Each row has a name. After each piece below comes the name of the row it's from, unless a question asks for something else. Each question is about the rows just above it.

8  21  26  -19  -12  -28  -6  15  12  -4  3  2  48  17  44  8 : losa
11  41  -16  -20  -22  -16  -4  15  -6  -15  12  1  -14  -12  -20  -11 : Gozo
-16  41  -16  -20  -22  -16  -4  15  -6  -1  12  1  -14  -12  -20  -11 : lalur
0  24  -68  32  20  -4  1  8  31  -12  -21  13  0  -64  23  2 : vuz
-6  48  21  -4  2  -12  2  8  44  8  -19  15  12  26  -28  17 : sof
-6  48  15  -12  21  -19  26  -28  2  12  8  8  2  17  -4  44 is which row reordered? : sof
Shift each entry of 31  -12  -21 by +1 times 1: : 32  -11  -20
-28  -19  -12  -6  -4  2  2  8  8  12  15  17  21  26  44  48 is which row reordered? : sof
Shift each entry of -19 by +1 times 1: : -18

-1  -5  -1  -6  -5  0  6  4  6  1  1  3  -3  -5  -8  -7  9  8  -5  -6  -8  -3  -4  3  -1  5  -1  -6 : mis
11  36  -12  8  11  4  -13  -10  3  -5  -5  23  11  33  8  -6  -8  17  14  -10  7  -6  7  -4  -1  -10  0  3 : siku
-1  76  -35  26  -1  19  -21  -7  8  -8  1  41  11  61  13  -12  -13  46  23  -25  9  -2  22  -1  -18  -19  5  -6 : besa
-6  41  61  -7  -19  -13  8  -8  -18  -1  22  19  -35  -25  12  -1  46  23  -2  -1  9  26  1  -12  -21  13  76  5 : Sav
Shift each entry of -8  -3  -4  3 by -1 times 1: : -9  -4  -5  2
Shift each entry of -8  -7  9  8 by -1 times 1: : -9  -8  8  7
Move every entry of 3  -3  -5  -8 by +1 step of 1. : 4  -2  -4  -7
Move every entry of 11 by +1 step of 1. : 12
Shift each entry of 1 by -1 times 1: : 0
11  33  8  -6 with -1 step of 1 on every entry: : 10  32  7  -7
11  -7  8  41  -25  -18  19  -1  -6  -2  -1  -8  -1  22  -19  13  76  -12  9  61  -21  23  5  -13  46  26  -35  1 is which row reordered? : besa

-24  22  6  -13  19  -28  -35  5  -6  8  11  -20  -1  36  13  -7  -2  25  42  -8  -17  10  -15  -76  0  11  -10  7  15  -50  -24  5  7  8  11  9  -1  -30  8  2  -16  -28  -2  -24  -15  2  24  -4 -> pul
-8  -76  11  15  19  -24  -28  8  8  -13  -2  8  24  -30  -6  10  11  -17  9  6  -16  36  -35  -28  -1  6  -20  5  -10  11  -50  -24  13  22  42  -15  5  -1  2  7  25  -7  -4  2  -2  -15  0  -24 -> sel
10  -2  35  -19  25  20  -14  0  12  -32  25  -12  -2  -24  -2  -42  19  4  -21  19  -17  -3  48  1  -1  -12  10  28  24  8  -14  38  -13  19  2  3  -18  10  11  -3  13  -9  7  -8  -2  3  -18  -15 -> Tilo
10  -9  7  20  -17  12  7  -47  -20  -37  -1  -8  -3  10  -7  54  -13  59  46  -15  19  -19  -58  -10  -23  -8  0  -22  24  37  1  -29  -37  27  60  15  1  -28  24  23  30  -15  -1  43  0  -44  -42  7 -> fene
-10  4  7  -13  5  -3  0  11  2  7  11  9  -7  7  -15  -7  -13  10  1  0  -5  -7  2  -25  -16  11  -7  -7  17  -19  -7  3  -1  5  6  -21  3  -11  10  1  5  -13  -8  11  -13  5  0  -6 -> rab
33  20  3  -19  14  28  -1  -20  25  -25  -25  -1  8  -25  -11  -17  -2  -44  0  16  32  12  30  28  38  -4  12  15  -11  38  6  -19  25  -29  9  -13  -3  31  -9  -12  -1  14  7  -30  -15  -20  7  0 -> Taru
-2  1  -2  -18  -16  -13  -3  -5  -29  -8  -10  -7  -3  23  17  2  18  -6  22  -11  -3  7  -12  -43  12  -29  4  -21  6  -10  2  0  21  13  4  -10  2  -24  10  -6  -16  -10  8  7  3  1  8  -6 -> Tipek
Which row holds these entries in another order? -42  -32  -24  -21  -19  -18  -18  -17  -15  -14  -14  -13  -12  -12  -9  -8  -3  -3  -2  -2  -2  -2  -1  0  1  2  3  3  4  7  8  10  10  10  11  12  13  19  19  19  20  24  25  25  28  35  38  48 : Tilo
19 with +1 step of 1 on every entry: : 20
Move every entry of -20  7 by -1 step of 1. : -21  6
Move every entry of 6 by -1 step of 1. : 5
Put -76  -50  -35  -30  -28  -28  -24  -24  -24  -20  -17  -16  -15  -15  -13  -10  -8  -7  -6  -4  -2  -2  -1  -1  0  2  2  5  5  6  7  7  8  8  8  9  10  11  11  11  13  15  19  22  24  25  36  42 back in order: which row is it? : pul
Move every entry of 12  30  28 by -1 step of 1. : 11  29  27
36  -35  -28  -1 with -1 step of 1 on every entry: : 35  -36  -29  -2

-2  -23  -17  -21  -18  -54  -24  -52  18  33  29  -9  -55  23  13  -51  -47  -35  29  -48  -47  -10  12  -12  -29  -72  -24  -34  48  -16  8  15  -49  -61  29  -25  -32  -21  10  -9  22  -10  -8  25  14  -29  15  20 -> lolak
-2  -7  -17  -21  -18  -54  -24  -52  18  33  29  -9  -55  23  13  -51  -47  -35  29  -48  -47  -10  12  -12  -29  -72  -24  -34  48  -16  8  15  -49  -61  29  -25  -32  -21  17  -9  24  -10  -8  25  14  -29  15  20 -> vopir
33  -18  -9  14  -49  -9  17  -25  48  -47  -32  -55  -10  12  -47  -34  -10  20  -8  -48  -24  -7  29  15  -21  -16  -2  18  -52  -21  -60  24  8  -12  15  -54  29  -29  -17  23  -72  -51  -29  -24  25  29  13  -35 -> dak
Which row holds these entries in another order? -12  -29  -72  -24  -34  48  -16  8  15  -49  -61  29  -25  -32  -21  17  -9  24  -10  -8  25  14  -29  15  20  -2  -7  -17  -21  -18  -54  -24  -52  18  33  29  -9  -55  23  13  -51  -47  -35  29  -48  -47  -10  12 : vopir
-16  -7  14  29  15  -18  -54  48  -9  15  17  -21  -72  -48  29  -51  33  -9  -24  -29  13  -25  -61  -10  -47  -52  -21  -55  12  8  20  23  24  -35  -8  -17  25  18  -24  -34  -47  29  -2  -49  -29  -10  -12  -32 is which row reordered? : vopir

-15  -24  -57  -50  -3  -35  4  19  -1  17  5 : kago
-52  20  -59  -29  11  -24  81  15  -75  -58  -35 : dapet
-19  -13  26  -32  -33  -8  18  38  -18  -8  -4 : gom
14  11  -17  -43  -16  43  -9  29  12  36  24 : Vovu
-3  20  -2  20  32  8  20  -9  12  50  -55 : sufoz
-24  16  -19  -57  42  31  38  -44  -16  -53  -5 : Mol
20  9  -9  -55  20  20  50  -2  32  12  -3 : rozos
35  53  98  35  2  49  83  24  67  77  38 : Dodit
51  -84  -9  -23  -11  -45  -78  -43  58  78  -59 : bagud
-37  3  -7  -26  -44  -33  48  60  -32  -18  -27 : pel
-26  14  -32  -76  44  32  45  -47  -16  -57  -26 : mafo
-16  43  11  24  -43  -9  36  29  -17  11  14 : nefer
-55  -9  -3  -2  9  12  20  20  20  32  50 is which row reordered? : rozos
Move every entry of -76  44 by -1 step of 1. : -77  43
Shift each entry of 32 by +1 times 1: : 33
Put -43  -17  -16  -9  11  11  14  24  29  36  43 back in order: which row is it? : nefer
9  -9 with -1 step of 1 on every entry: : 8  -10
78 with -1 step of 1 on every entry: : 77

